Below is a small trained network, with its code and all its weights. Each question gives an input and a class and asks what happens when units are switched off, that is, made to give their printed mean instead of their output.

import numpy as np


def w(rows, s, z=0):
    codes = np.array(rows[::2]) - 128.0
    scale = np.full(codes.shape[1], s)
    scale[-1] = z or s
    return codes * scale


def f(y):
    return np.maximum(y, 0)


def log_softmax(a):
    a = a - a.max(-1, keepdims=True)
    return a - np.log(np.exp(a).sum(-1, keepdims=True))


def net(x, mask):
    res = np.array(x, float).reshape(1, 4) / 4 @ E
    y = f(res @ A[0][:, :-1].T + A[0][:, -1])
    res = res + np.where(mask, y, B[0][:, -1]) @ B[0][:, :-1]
    return log_softmax(res[-1] @ U[:, :-1].T + U[:, -1])


A, B = {}, {}
E = w([
[142,159,118,141,191,159,254,156,178],'x0',
[231,96,140,205,221,144,84,138,182],'x1',
[141,124,125,110,121,142,124,132,135],'x2',
[68,59,239,141,140,208,159,86,104],'x3',
],0.0091)
A[0] = w([
[57,131,171,97,83,155,151,69,82,131],'N0',
[111,49,204,170,176,215,158,105,133,164],'N1',
[141,192,78,166,156,127,175,178,166,107],'N2',
[174,138,70,106,81,52,53,146,118,166],'N3',
[67,206,90,84,85,132,202,163,101,95],'N4',
[198,193,79,167,177,109,147,170,191,134],'N5',
[119,85,189,131,178,172,159,131,143,2],'N6',
[51,95,179,113,72,143,110,110,100,160],'N7',
[93,184,135,110,135,138,254,135,170,84],'N8',
[154,181,105,149,156,116,168,185,157,118],'N9',
],0.0079,0.0081)
B[0] = w([
[195,40,56,72,110,96,186,50,102,210],'N0',
[71,219,98,98,87,143,33,112,50,255],'N1',
[161,64,118,101,122,96,172,85,132,186],'N2',
[48,223,170,199,155,217,95,179,147,217],'N3',
[120,255,238,221,157,205,35,169,166,196],'N4',
[175,74,111,107,149,94,180,149,165,221],'N5',
[167,142,208,226,207,195,139,227,240,157],'N6',
[181,117,65,93,112,73,198,63,88,216],'N7',
[79,229,175,163,128,212,56,166,130,196],'N8',
[152,86,112,100,123,89,168,107,149,181],'N9',
],0.0072,0.01)
U = w([
[83,163,122,114,94,129,85,131,85,85],'0',
[128,141,150,172,164,137,119,169,172,254],'1',
[152,5,86,75,120,71,230,111,126,3],'2',
],0.011,0.00061)

Each question gives the input, the list of numbers given to net, and the class t.
The units are the neurons (one row each of A and B). Each row of codes is followed by its name. A weight is (code - 128) times the scale printed after its matrix; where a second scale follows, it is the last column's (A, B and U).
mask holds one flag per neuron, in row order. A switched-off neuron (its flag False) gives its mean, the last column of its row in B, instead of its output. The means were averaged over made-up inputs and are rounded, as every weight is.
A unit's drop is (log p(t) with every unit on - log p(t) with that unit switched off) / (log p(t) with every unit on - log p(t) with every unit switched off).
The circuit of an input: a set's keep is (log p(t) with only the set's units on - log p(t) with every unit switched off) / (log p(t) with every unit on - log p(t) with every unit switched off). Starting from all 10 units, units are removed one at a time, each time the one whose removal leaves the highest keep (on an exact tie, the one counted first), for as long as the keep stays at least 0.8.
units of the circuit, in order: the units of the circuit, biggest drop first
k most important neurons: the k neurons with the biggest drops, biggest first
drop of u: that unit's drop, to one decimal
input [6,-4,8,-3], class 1: units of the circuit, in order : [N1 N4]
input [-4,-7,-2,4], class 2: units of the circuit, in order : [N0]
input [-4,2,4,-7], class 1: units of the circuit, in order : [N3 N1]
input [1,-6,-2,-8], class 1: units of the circuit, in order : [N1 N4]
input [-5,7,-4,2], class 0: units of the circuit, in order : [N1 N6]
input [1,1,-7,0], class 2: 3 most important neurons : [N4 N3 N8]
input [6,-5,-5,-2], class 1: 2 most important neurons : [N1 N4]
input [1,-1,-5,-4], class 1: 2 most important neurons : [N1 N0]
input [-6,-8,-3,1], class 2: 2 most important neurons : [N0 N7]
input [-5,8,4,7], class 0: drop of N9 : 0.0
input [3,3,7,-4], class 2: drop of N4 : 0.1
input [0,-1,1,4], class 2: drop of N3 : 0.4
